[[-45.9 -11.5   1.6  52.7  34.6]
 [-17.7  46.6  15.1  30.4  -8.8]
 [ 19.1  15.7   3.5 -18.8 -18.4]]
->
[34.6 30.4  3.5]

[[-20.3 -15.3  14.2   1.4   3.7]
 [ 26.2  -8.0 -26.4  39.3  49.4]
 [ 14.9  22.0   4.4 -41.5 -31.2]]
->
[ 3.7 39.3  4.4]

[[ 28.9  16.5]
 [  5.5   6.1]
 [ 58.2   7.7]
 [ 48.6 -22.0]]
->
[16.5  5.5]

[[-42.2 -23.9  30.4  30.2   4.9]
 [-44.0 -44.8  26.5 -17.2 -14.9]
 [ -5.4 -10.3 -18.5  19.5 -15.2]]
->
[  4.9 -17.2 -18.5]

[[ 53.1  10.5 -34.9 -41.1]
 [-24.2  -0.3  -3.0 -23.0]]
->
[-41.1  -3.0]

[[ 17.3 -61.9]
 [  5.9 -30.8]]
->
[-61.9   5.9]

[[ -8.9  29.9 -22.5  14.7]
 [ -2.8  -2.0   0.9  27.7]
 [ 24.3 -56.6  28.6  -5.3]
 [ -3.3  23.8  16.7 -16.6]
 [ -5.8  32.5   4.9  15.0]]
->
[ 14.7   0.9 -56.6  -3.3]

[[ 21.4 -17.0  -1.6]
 [-23.2   5.6 -41.0]
 [-23.2   5.6  16.0]
 [-23.2   5.6 -55.3]]
->
[ -1.6   5.6 -23.2]
---
[[  2.4 -29.0  -7.1  46.3]
 [-34.1   1.4   3.6  31.4]
 [-21.4   8.3 -16.5  60.2]
 [ 23.5  21.4  15.3 -12.4]]
->
[[  2.4 -29.0]
 [-34.1   1.4]
 [-21.4   8.3]]

[[ 14.2  -6.7 -46.4]
 [ 21.2  -2.4  -5.6]
 [  3.2  19.7  -4.5]
 [ 22.2  -8.3  -9.4]
 [ -3.5   0.8  -6.1]]
->
[[14.2 -6.7]
 [21.2 -2.4]
 [ 3.2 19.7]]

[[ 16.2  -1.6 -29.1  22.5   6.7]
 [ 28.4   5.7 -22.3  15.1   0.3]
 [ 44.4  22.0  47.7 -35.7   9.2]
 [ -0.6  58.9 -16.3 -13.7   0.3]]
->
[[16.2 -1.6]
 [28.4  5.7]
 [44.4 22.0]]

[[-60.7  16.4 -19.0 -33.5]
 [ 24.2 -15.1  15.0  13.7]
 [-46.6  36.0 -35.7 -25.8]
 [-30.1 -37.4  12.0   5.9]]
->
[[-60.7  16.4]
 [ 24.2 -15.1]
 [-46.6  36.0]]

[[ 22.9 -33.2 -13.8 -19.9]
 [ 38.3 -17.6 -17.3  -3.7]
 [ 42.1 -12.9  17.0  19.1]
 [ 30.5 -45.4 -14.7 -19.9]]
->
[[ 22.9 -33.2]
 [ 38.3 -17.6]
 [ 42.1 -12.9]]

[[ 19.9 -25.9   9.5]
 [ -5.4  -1.5  29.8]
 [ -8.0  11.1 -31.8]
 [ 45.7   9.2  18.6]]
->
[[ 19.9 -25.9]
 [ -5.4  -1.5]
 [ -8.0  11.1]]

[[ 29.2  12.8  23.5  14.3 -19.8]
 [-57.3   2.1  22.2  18.7 -20.8]
 [-30.1 -15.2   1.8 -27.3 -13.2]]
->
[[ 29.2  12.8]
 [-57.3   2.1]
 [-30.1 -15.2]]

[[ 10.7 -24.1]
 [ 10.3  55.5]
 [-16.4   7.8]
 [  6.1  -6.6]]
->
[[ 10.7 -24.1]
 [ 10.3  55.5]
 [-16.4   7.8]]
---
[[ 13.6 -10.6   5.6  -8.4   1.4  -3.1  -3.7]
 [ -1.8   6.9  10.3  -2.0   3.0 -14.1   0.4]
 [  4.5   3.2  -1.6   6.0 -10.7  -1.6  -4.7]
 [ 16.1   2.9 -17.8  -2.3  19.5  18.3 -26.1]
 [-59.2  16.4  25.5  38.7 -27.9 -36.5 -19.3]
 [-40.6   6.8   6.6  -7.2  13.0   2.1   0.2]]
->
[[  0.2   2.1  13.0  -7.2   6.6   6.8 -40.6]
 [-19.3 -36.5 -27.9  38.7  25.5  16.4 -59.2]
 [-26.1  18.3  19.5  -2.3 -17.8   2.9  16.1]
 [ -4.7  -1.6 -10.7   6.0  -1.6   3.2   4.5]
 [  0.4 -14.1   3.0  -2.0  10.3   6.9  -1.8]
 [ -3.7  -3.1   1.4  -8.4   5.6 -10.6  13.6]]

[[ -6.7   1.8   4.8  -0.1  -1.8  -2.7  18.4 -29.1  12.5  15.5  -1.9]
 [  4.1 -31.0  -1.1 -22.3 -15.2  15.9 -15.2  10.9 -45.9 -16.3 -12.8]
 [  8.8 -18.2   1.1  -7.0  -7.9   7.4   2.1  -6.9 -19.5 -10.5  -3.3]
 [ -0.5 -13.2  -3.6  -2.4  -2.1  11.7  -6.0  -1.0 -18.5  -7.4  -2.9]
 [-29.5  31.1 -11.9  21.2  -5.0 -11.8  13.7 -13.3  36.0  29.2  16.2]
 [  2.1   7.2   5.8   1.9   0.2  -9.4  21.7 -36.4  21.9  21.4  -1.5]
 [  8.4 -14.0   5.4  -2.8  -5.9   9.2   4.2 -15.9 -13.1  -0.9  -7.2]]
->
[[ -7.2  -0.9 -13.1 -15.9   4.2   9.2  -5.9  -2.8   5.4 -14.0   8.4]
 [ -1.5  21.4  21.9 -36.4  21.7  -9.4   0.2   1.9   5.8   7.2   2.1]
 [ 16.2  29.2  36.0 -13.3  13.7 -11.8  -5.0  21.2 -11.9  31.1 -29.5]
 [ -2.9  -7.4 -18.5  -1.0  -6.0  11.7  -2.1  -2.4  -3.6 -13.2  -0.5]
 [ -3.3 -10.5 -19.5  -6.9   2.1   7.4  -7.9  -7.0   1.1 -18.2   8.8]
 [-12.8 -16.3 -45.9  10.9 -15.2  15.9 -15.2 -22.3  -1.1 -31.0   4.1]
 [ -1.9  15.5  12.5 -29.1  18.4  -2.7  -1.8  -0.1   4.8   1.8  -6.7]]

[[-23.6  14.2  -3.6  38.7   0.2]
 [-53.4  34.1 -15.1  47.6  23.1]]
->
[[ 23.1  47.6 -15.1  34.1 -53.4]
 [  0.2  38.7  -3.6  14.2 -23.6]]

[[-22.6  20.4  50.8   0.6]
 [-34.2  -3.7  15.7  22.8]
 [-18.9 -14.5 -28.6   4.1]
 [ -7.1  17.6  35.3   0.0]
 [ -8.8 -11.2  13.9  16.6]]
->
[[ 16.6  13.9 -11.2  -8.8]
 [  0.0  35.3  17.6  -7.1]
 [  4.1 -28.6 -14.5 -18.9]
 [ 22.8  15.7  -3.7 -34.2]
 [  0.6  50.8  20.4 -22.6]]

[[-20.7  -5.6  11.7 -17.3 -12.9 -22.0  34.3 -27.6  -7.4  14.1   4.5 -32.7
  -11.9]
 [ -2.2  23.7   0.3  -6.8 -21.0  -7.6   2.7  -7.3  50.7  47.2  14.6 -29.9
   33.1]
 [ 13.6  -5.8  16.3  13.1  -7.8 -16.0 -17.8 -27.1  -2.2  48.8  -3.4 -53.0
   22.8]
 [-17.6   2.3  29.5 -15.4  -2.8 -22.8  30.4 -20.0   0.0   2.5   6.7 -18.0
   -4.9]]
->
[[ -4.9 -18.0   6.7   2.5   0.0 -20.0  30.4 -22.8  -2.8 -15.4  29.5   2.3
  -17.6]
 [ 22.8 -53.0  -3.4  48.8  -2.2 -27.1 -17.8 -16.0  -7.8  13.1  16.3  -5.8
   13.6]
 [ 33.1 -29.9  14.6  47.2  50.7  -7.3   2.7  -7.6 -21.0  -6.8   0.3  23.7
   -2.2]
 [-11.9 -32.7   4.5  14.1  -7.4 -27.6  34.3 -22.0 -12.9 -17.3  11.7  -5.6
  -20.7]]

[[ 12.9  -8.0  25.6  16.2  17.2  -1.8 -24.6  20.5  40.5 -37.3 -28.7  -2.5]
 [ -4.4  -1.0   3.8  -2.2   2.0  -2.5   5.9  -2.9  -1.5  -0.8  -0.4   0.9]
 [ 12.9   0.1  24.0 -42.5  42.3 -18.3 -12.3  23.9 -25.9  20.5  -2.0   5.8]
 [ 52.0  35.6  38.4  14.1 -22.4 -17.2  48.4   7.7 -20.7   5.7  -7.0 -40.2]
 [ 18.2  29.1 -41.2 -39.2   6.0   8.5 -16.5  -0.5  -7.8 -32.1 -26.6 -47.7]
 [ 18.8  -3.3   6.0 -27.1   8.5  25.9  47.0 -25.6   8.7  -8.6 -30.8  42.9]
 [ 35.2  36.8  -0.1  -6.6  -4.1  -7.5 -31.9 -46.3  24.8  31.1  -1.3   3.2]]
->
[[  3.2  -1.3  31.1  24.8 -46.3 -31.9  -7.5  -4.1  -6.6  -0.1  36.8  35.2]
 [ 42.9 -30.8  -8.6   8.7 -25.6  47.0  25.9   8.5 -27.1   6.0  -3.3  18.8]
 [-47.7 -26.6 -32.1  -7.8  -0.5 -16.5   8.5   6.0 -39.2 -41.2  29.1  18.2]
 [-40.2  -7.0   5.7 -20.7   7.7  48.4 -17.2 -22.4  14.1  38.4  35.6  52.0]
 [  5.8  -2.0  20.5 -25.9  23.9 -12.3 -18.3  42.3 -42.5  24.0   0.1  12.9]
 [  0.9  -0.4  -0.8  -1.5  -2.9   5.9  -2.5   2.0  -2.2   3.8  -1.0  -4.4]
 [ -2.5 -28.7 -37.3  40.5  20.5 -24.6  -1.8  17.2  16.2  25.6  -8.0  12.9]]

[[  4.1  46.6]
 [ -0.8  49.5]
 [-42.0  35.4]
 [-20.2  42.6]
 [-30.1  39.6]
 [-47.8  33.3]]
->
[[ 33.3 -47.8]
 [ 39.6 -30.1]
 [ 42.6 -20.2]
 [ 35.4 -42.0]
 [ 49.5  -0.8]
 [ 46.6   4.1]]
